[[134 123 136 121 130 124]
 [156 100 141 121 127 130]
 [104 130 134 124 125 135]
 [128 133 131 149 103 137]]
:
[[156 100 141 121 127 130]
 [134 123 136 121 130 124]
 [104 130 134 124 125 135]
 [128 133 131 149 103 137]]

[[144 128 147 112]
 [104 112 130 126]
 [123 145 119 123]
 [153 119 124 132]
 [147 117 112 142]
 [127 142 136 124]]
:
[[104 112 130 126]
 [147 117 112 142]
 [153 119 124 132]
 [144 128 147 112]
 [127 142 136 124]
 [123 145 119 123]]

[[101 119 116 112 137 112 123 127]
 [110 124 125 124 129 116 126 123]
 [127 127 143 120 110 131 145 128]
 [116 125 120 122 135 113 109 128]
 [132 133 137 128 130 139 118 138]
 [120 128 128 125 129 138 137 141]
 [124 139 121 146 122 131 126 111]]
:
[[101 119 116 112 137 112 123 127]
 [110 124 125 124 129 116 126 123]
 [116 125 120 122 135 113 109 128]
 [127 127 143 120 110 131 145 128]
 [120 128 128 125 129 138 137 141]
 [132 133 137 128 130 139 118 138]
 [124 139 121 146 122 131 126 111]]

[[156 125 127 133 138 132 101 121 124 134]
 [114 145 145 105 136 130 154 143 123 129]
 [155  98 129 131 140 127 100 139 141 124]
 [136 122 122 119 121 123 157 105 115 120]]
:
[[155  98 129 131 140 127 100 139 141 124]
 [136 122 122 119 121 123 157 105 115 120]
 [156 125 127 133 138 132 101 121 124 134]
 [114 145 145 105 136 130 154 143 123 129]]

[[136 131 113 138 128 138 138 136]
 [140 138 106 144 128 141 141 142]
 [119 120 147 120 129 120 120 119]
 [120 119 112 119 126 119 119 119]
 [138 140 141 136 127 137 135 133]
 [137 142 140 134 128 138 138 136]
 [137 135 106 139 128 135 137 138]]
:
[[120 119 112 119 126 119 119 119]
 [119 120 147 120 129 120 120 119]
 [136 131 113 138 128 138 138 136]
 [137 135 106 139 128 135 137 138]
 [140 138 106 144 128 141 141 142]
 [138 140 141 136 127 137 135 133]
 [137 142 140 134 128 138 138 136]]

[[142 134 133 138 140 116 135 136 136 136 134 137 138]
 [135 133 132 134 134 154 136 135 132 130 129 129 130]
 [111 118 118 114 114 129 115 114 117 116 115 117 118]]
:
[[111 118 118 114 114 129 115 114 117 116 115 117 118]
 [135 133 132 134 134 154 136 135 132 130 129 129 130]
 [142 134 133 138 140 116 135 136 136 136 134 137 138]]

[[126 137 137 142 120 117 137 127]
 [136 128 141 141 130 131 147 126]
 [125 119 124 137 125 138 131 142]
 [120 126 124 118 133 122 130 157]]
:
[[125 119 124 137 125 138 131 142]
 [120 126 124 118 133 122 130 157]
 [136 128 141 141 130 131 147 126]
 [126 137 137 142 120 117 137 127]]
---
[[125 125 116 120 145 115 123 116 123 133 134 110 136 137]
 [128 117 132 140 125 128 102 115 124 119 134 153 129 130]]
:
[[128 125]
 [117 125]
 [132 116]
 [140 120]
 [125 145]
 [128 115]
 [102 123]
 [115 116]
 [124 123]
 [119 133]
 [134 134]
 [153 110]
 [129 136]
 [130 137]]

[[130 136 124 125 102 121 122 135 138 137 138 137 130]
 [130 126 133 132 142 134 134 121 124 123 123 128 130]
 [132 128 131 129 143 131 131 124 126 126 126 130 132]]
:
[[132 130 130]
 [128 126 136]
 [131 133 124]
 [129 132 125]
 [143 142 102]
 [131 134 121]
 [131 134 122]
 [124 121 135]
 [126 124 138]
 [126 123 137]
 [126 123 138]
 [130 128 137]
 [132 130 130]]

[[139 140 137 133 138 138 125 138 138 138 138 138 136 136 137]
 [115 105 114 115 113 115 116 113 114 119 117 118 118 114 114]
 [116 109 119 117 116 116 133 116 115 119 120 118 118 117 118]
 [139 141 136 132 140 139 126 140 136 140 135 137 135 133 137]
 [139 137 135 130 134 137 144 140 136 142 132 135 136 129 134]]
:
[[139 139 116 115 139]
 [137 141 109 105 140]
 [135 136 119 114 137]
 [130 132 117 115 133]
 [134 140 116 113 138]
 [137 139 116 115 138]
 [144 126 133 116 125]
 [140 140 116 113 138]
 [136 136 115 114 138]
 [142 140 119 119 138]
 [132 135 120 117 138]
 [135 137 118 118 138]
 [136 135 118 118 136]
 [129 133 117 114 136]
 [134 137 118 114 137]]

[[136 135 149 136 135 130 130 131]
 [120 123 140 122 123 123 122 121]]
:
[[120 136]
 [123 135]
 [140 149]
 [122 136]
 [123 135]
 [123 130]
 [122 130]
 [121 131]]

[[108 140 140 121]
 [114 105 129 139]]
:
[[114 108]
 [105 140]
 [129 140]
 [139 121]]

[[118 130 129 127 137 119 118 130 130 123 127 123 117 132 130]
 [123 130 127 140 130 136 143 141 112 122 113 126 129 121 141]
 [119 140 107 127 144 154 116 141 117 100 122 111 129 136 141]
 [127 116 129 135 130 136 128 120 120 139 123 135 150 135 120]]
:
[[127 119 123 118]
 [116 140 130 130]
 [129 107 127 129]
 [135 127 140 127]
 [130 144 130 137]
 [136 154 136 119]
 [128 116 143 118]
 [120 141 141 130]
 [120 117 112 130]
 [139 100 122 123]
 [123 122 113 127]
 [135 111 126 123]
 [150 129 129 117]
 [135 136 121 132]
 [120 141 141 130]]

[[129 133 127 130 135 129 124]
 [122 122 130 132 133 120 133]
 [130 130 128 127 124 130 126]
 [125 123 130 129 125 123 134]
 [135 139 126 118 119 147 119]
 [124 117 127 140 133 107 137]
 [124 121 128 137 138 115 132]
 [133 135 127 120 119 141 124]
 [131 125 122 139 133 112 131]]
:
[[131 133 124 124 135 125 130 122 129]
 [125 135 121 117 139 123 130 122 133]
 [122 127 128 127 126 130 128 130 127]
 [139 120 137 140 118 129 127 132 130]
 [133 119 138 133 119 125 124 133 135]
 [112 141 115 107 147 123 130 120 129]
 [131 124 132 137 119 134 126 133 124]]
---
[[142 146]
 [124 106]
 [133 150]
 [143 151]]
:
[[142 146]
 [124 106]]

[[156 110 130]
 [127 127 128]]
:
[[156 110]
 [127 127]]

[[137 115 121]
 [137 118 127]
 [145 126 133]
 [152 130 119]]
:
[[137 115]
 [137 118]]

[[113 114 117]
 [106 108 107]]
:
[[113 114]
 [106 108]]

[[128 108 128 128]
 [127 103 112 128]
 [125 107 109 126]
 [126 109 111 126]
 [124 110 111 125]]
:
[[128 108]
 [127 103]]

[[126 124 125 120 118]
 [132 138 121 145 151]
 [128 127 128 127 127]
 [128 129 127 130 130]]
:
[[126 124]
 [132 138]]

[[128 111]
 [131 121]
 [130 104]
 [126 139]]
:
[[128 111]
 [131 121]]

[[119 126 126]
 [128 117 125]
 [125 101 114]
 [126 142 124]]
:
[[119 126]
 [128 117]]
